Below is a small trained network, with its code and all its weights. Each question gives an input and a target symbol and asks what happens when units are switched off, that is, made to give their printed mean instead of their output.

import numpy as np


def w(rows, s, z=0):
    codes = np.array(rows[::2]) - 128.0
    scale = np.full(codes.shape[1], s)
    scale[-1] = z or s
    return codes * scale


def norm(h):
    return h / np.sqrt((h * h).mean(-1, keepdims=True) + 1e-5)


def f(y):
    return y / 2 * (1 + np.tanh(0.7978845608 * (y + 0.044715 * y**3)))


def softmax(a):
    e = np.exp(a - a.max(-1, keepdims=True))
    return e / e.sum(-1, keepdims=True)


def log_softmax(a):
    a = a - a.max(-1, keepdims=True)
    return a - np.log(np.exp(a).sum(-1, keepdims=True))


def net(x, mask):
    ids = ['βγζηλξ'.index(c) for c in x.split()]
    T = len(ids)
    res = E[ids] + P[:T]
    r = norm(res)
    for j in range(2):
        rows = slice(3 * j, 3 * j + 3)
        q, k, v = (r @ M[0][rows].T for M in (Q, K, V))
        z = softmax(np.where(np.tri(T) > 0, q @ k.T / 3**0.5, -1e9)) @ v
        o = O[0][rows]
        res = res + np.where(mask[j], z, o[:, -1]) @ o[:, :-1]
    y = f(norm(res) @ A[0][:, :-1].T + A[0][:, -1])
    res = res + np.where(mask[2:14], y, B[0][:, -1]) @ B[0][:, :-1]
    return log_softmax(norm(res)[-1] @ U[:, :-1].T + U[:, -1])


Q, K, V, O, A, B = {}, {}, {}, {}, {}, {}
E = w([
[88,110,223,60,21],'β',
[135,211,247,158,41],'γ',
[106,63,218,146,135],'ζ',
[37,109,103,111,144],'η',
[67,44,128,84,143],'λ',
[68,234,157,190,133],'ξ',
],0.014)
P = w([
[88,92,104,121,127],'0',
[151,132,116,137,146],'1',
[55,151,152,113,148],'2',
[152,123,119,124,159],'3',
[76,154,155,111,179],'4',
[159,126,123,117,166],'5',
[93,149,158,94,182],'6',
[163,127,126,109,172],'7',
[87,159,178,70,198],'8',
[167,134,123,101,176],'9',
[35,102,137,190,136],'10',
[133,116,79,166,132],'11',
[143,79,128,106,2],'12',
],0.024)
Q[0] = w([
[110,157,210,185,194],'H1',
[122,174,117,171,149],'H1',
[82,163,168,116,151],'H1',
[134,117,149,137,196],'H2',
[251,125,57,173,102],'H2',
[212,101,91,158,82],'H2',
],0.027)
K[0] = w([
[163,193,150,18,192],'H1',
[106,131,175,118,184],'H1',
[185,121,132,88,171],'H1',
[59,148,196,99,165],'H2',
[7,69,136,233,26],'H2',
[71,86,100,232,88],'H2',
],0.022)
V[0] = w([
[47,142,167,77,142],'H1',
[195,157,98,74,127],'H1',
[155,102,110,91,78],'H1',
[181,176,181,159,112],'H2',
[116,121,114,93,20],'H2',
[85,39,251,158,178],'H2',
],0.027)
O[0] = w([
[118,85,114,91,194,185],'H1',
[154,209,129,91,131,94],'H1',
[76,131,163,89,114,120],'H1',
[90,58,183,195,150,124],'H2',
[163,169,215,117,147,108],'H2',
[84,142,150,184,3,253],'H2',
],0.022,0.034)
A[0] = w([
[111,100,111,215,168,218],'N1',
[36,253,139,94,213,94],'N2',
[149,198,150,177,123,207],'N3',
[118,136,156,170,219,1],'N4',
[151,173,57,91,186,212],'N5',
[125,195,66,236,164,61],'N6',
[119,108,90,67,194,156],'N7',
[86,66,134,134,64,187],'N8',
[73,147,79,109,100,108],'N9',
[135,178,78,74,142,131],'N10',
[170,238,112,134,90,7],'N11',
[66,160,187,57,164,101],'N12',
],0.025,0.0035)
B[0] = w([
[181,209,108,70,103,170],'N1',
[198,142,155,27,38,136],'N2',
[119,111,65,85,172,140],'N3',
[115,69,209,127,138,136],'N4',
[142,75,204,253,64,140],'N5',
[56,145,127,33,93,136],'N6',
[124,19,92,155,118,140],'N7',
[106,153,102,94,232,253],'N8',
[174,101,161,139,146,178],'N9',
[157,171,135,191,83,141],'N10',
[154,202,83,143,241,136],'N11',
[163,148,39,133,84,152],'N12',
],0.036,0.027)
U = w([
[168,82,133,188,113,215],'β',
[19,122,117,158,81,101],'γ',
[164,229,124,208,142,65],'ζ',
[154,134,142,53,60,153],'η',
[107,113,238,121,155,184],'λ',
[143,5,80,90,143,2],'ξ',
],0.014,0.0051)

Each question gives the input, a string of symbols that net reads in full, and the target symbol t.
The units are the heads (3 rows each of Q, K, V and O) and the neurons (one row each of A and B). Each row of codes is followed by its name. A weight is (code - 128) times the scale printed after its matrix; where a second scale follows, it is the last column's (O, A, B and U).
mask holds one flag per unit, heads first, then neurons. A switched-off unit (its flag False) gives its mean, the last column of its rows in O or B, instead of its output. The means were averaged over made-up inputs and are rounded, as every weight is.
A unit's drop is (log p(t) with every unit on - log p(t) with that unit switched off) / (log p(t) with every unit on - log p(t) with every unit switched off).
The circuit of an input: a set's keep is (log p(t) with only the set's units on - log p(t) with every unit switched off) / (log p(t) with every unit on - log p(t) with every unit switched off). Starting from the 12 units with the biggest drops (on a tie, the unit counted first), units are removed one at a time, each time the one whose removal leaves the highest keep (on an exact tie, the one counted first), for as long as the keep stays at least 0.8.
units of the circuit, in order: the units of the circuit, biggest drop first
unit that matters most: the unit with the biggest drop
k most important neurons: the k neurons with the biggest drops, biggest first
which heads matter: for each layer, one digit per head in row order, 1 if its drop is at least 0.15 and else 0, layers parted by /
drop when u is switched off: that unit's drop, to one decimal
input β η ξ ξ ζ, target ξ: units of the circuit, in order => H2
input β ζ β η β γ ζ ζ η ξ λ λ γ, target ζ: units of the circuit, in order => H2, N11
input ζ ζ λ η ζ λ η, target ζ: which heads matter => 01
input ξ ζ η ζ β ξ η ζ ζ β γ, target η: units of the circuit, in order => H2, H1, N2
input γ ξ γ λ ζ, target ζ: which heads matter => 01
input ξ ζ γ ζ ζ γ ζ β β, target η: which heads matter => 10
input η λ γ ζ ζ β γ, target η: which heads matter => 11
input η ζ λ ζ β γ γ λ ξ, target ζ: 2 most important neurons => N11, N10
input ζ η ζ, target β: units of the circuit, in order => H2, N5
input λ λ ζ β ζ λ β ζ β λ, target λ: which heads matter => 00
input η ζ λ γ λ ζ γ β ξ, target η: units of the circuit, in order => H1, N2
input γ β ζ, target η: units of the circuit, in order => H1, H2, N12, N2
input ξ γ ξ λ η λ ζ β β, target η: which heads matter => 11
input η β γ ζ γ ζ, target ζ: units of the circuit, in order => N1, H2
input ζ ζ β β λ, target η: units of the circuit, in order => H2, H1, N2, N12
input η λ λ ξ γ η η λ β γ ζ, target λ: units of the circuit, in order => H2, N4
input β ζ ζ γ ζ ξ β ξ β γ γ γ β, target λ: which heads matter => 01
input ξ ζ γ ζ η ζ ζ γ ζ η β, target β: which heads matter => 01
input γ γ γ ζ γ ξ, target η: unit that matters most => N1
input ζ β ζ β ζ γ γ, target λ: most important neuron => N4
input γ ξ ζ ξ γ γ ζ ζ ζ λ η, target ζ: which heads matter => 11
input ξ ζ γ ζ ζ β, target λ: drop when H2 is switched off => 0.2
input β λ η β η, target η: drop when H1 is switched off => 0.6
input η γ λ, target λ: drop when H2 is switched off => 0.4
input λ β ζ ζ λ ζ ζ ζ ζ ξ γ, target ξ: drop when H2 is switched off => 0.5
